Below are the code and all the weights of a small trained network. Each question names an input and a class and asks about switching units off, where a switched-off unit gives its printed mean instead of its output.

import numpy as np


def w(rows, s, z=0):
    codes = np.array(rows[::2]) - 128.0
    scale = np.full(codes.shape[1], s)
    scale[-1] = z or s
    return codes * scale


def f(y):
    return np.maximum(y, 0)


def log_softmax(a):
    a = a - a.max(-1, keepdims=True)
    return a - np.log(np.exp(a).sum(-1, keepdims=True))


def net(x, mask):
    res = np.array(x, float).reshape(1, 5) / 4 @ E
    y = f(res @ A[0][:, :-1].T + A[0][:, -1])
    res = res + np.where(mask, y, B[0][:, -1]) @ B[0][:, :-1]
    return log_softmax(res[-1] @ U[:, :-1].T + U[:, -1])


A, B = {}, {}
E = w([
[127,129,128],'x0',
[109,77,239],'x1',
[128,128,128],'x2',
[20,172,112],'x3',
[114,8,75],'x4',
],0.015)
A[0] = w([
[84,132,196,152],'neuron 1',
[187,90,129,171],'neuron 2',
[168,167,27,252],'neuron 3',
[174,143,143,180],'neuron 4',
[124,125,141,100],'neuron 5',
[107,82,135,122],'neuron 6',
[47,135,168,137],'neuron 7',
[145,181,151,205],'neuron 8',
[182,119,163,198],'neuron 9',
[100,26,72,167],'neuron 10',
[106,91,215,168],'neuron 11',
[6,150,111,161],'neuron 12',
],0.017,0.011)
B[0] = w([
[116,115,182,188],'neuron 1',
[187,113,91,187],'neuron 2',
[153,188,58,254],'neuron 3',
[181,156,147,174],'neuron 4',
[117,145,120,133],'neuron 5',
[120,53,110,162],'neuron 6',
[91,124,174,190],'neuron 7',
[141,187,165,196],'neuron 8',
[190,121,150,191],'neuron 9',
[112,62,56,235],'neuron 10',
[162,57,177,207],'neuron 11',
[7,145,120,233],'neuron 12',
],0.013,0.022)
U = w([
[195,213,136,162],'0',
[60,240,135,202],'1',
[193,129,230,145],'2',
[66,139,249,121],'3',
[171,115,62,136],'4',
[38,132,60,29],'5',
[162,43,149,207],'6',
[44,41,163,3],'7',
],0.011,0.0026)

Each question gives the input, the list of numbers given to net, and the class t.
The units are the neurons (one row each of A and B). Each row of codes is followed by its name. A weight is (code - 128) times the scale printed after its matrix; where a second scale follows, it is the last column's (A, B and U).
mask holds one flag per neuron, in row order. A switched-off neuron (its flag False) gives its mean, the last column of its row in B, instead of its output. The means were averaged over made-up inputs and are rounded, as every weight is.
A unit's drop is (log p(t) with every unit on - log p(t) with that unit switched off) / (log p(t) with every unit on - log p(t) with every unit switched off).
The circuit of an input: a set's keep is (log p(t) with only the set's units on - log p(t) with every unit switched off) / (log p(t) with every unit on - log p(t) with every unit switched off). Starting from all 12 units, units are removed one at a time, each time the one whose removal leaves the highest keep (on an exact tie, the one counted first), for as long as the keep stays at least 0.8.
circuit, biggest first: the units of the circuit, biggest drop first
top k neurons: the k neurons with the biggest drops, biggest first
drop when u is switched off: that unit's drop, to one decimal
input [-6,1,-1,6,0], class 3: circuit, biggest first	neuron 3; neuron 10
input [6,0,-3,-4,0], class 0: circuit, biggest first	neuron 10; neuron 11
input [-3,0,-8,-6,-2], class 0: top neuron	neuron 11
input [-3,7,-2,0,5], class 6: top 3 neurons	neuron 12; neuron 11; neuron 2
input [0,-5,6,0,-3], class 0: top 2 neurons	neuron 12; neuron 7
input [-4,-2,7,-8,0], class 0: top 2 neurons	neuron 10; neuron 4
input [8,1,7,6,-8], class 3: top 3 neurons	neuron 3; neuron 1; neuron 7
input [5,2,-6,7,0], class 3: circuit, biggest first	neuron 10; neuron 3
input [-7,1,0,-4,-8], class 2: drop when neuron 9 is switched off	0.1
input [-6,8,-8,-1,5], class 6: drop when neuron 12 is switched off	0.8
input [-7,1,-6,3,-2], class 3: drop when neuron 3 is switched off	0.8
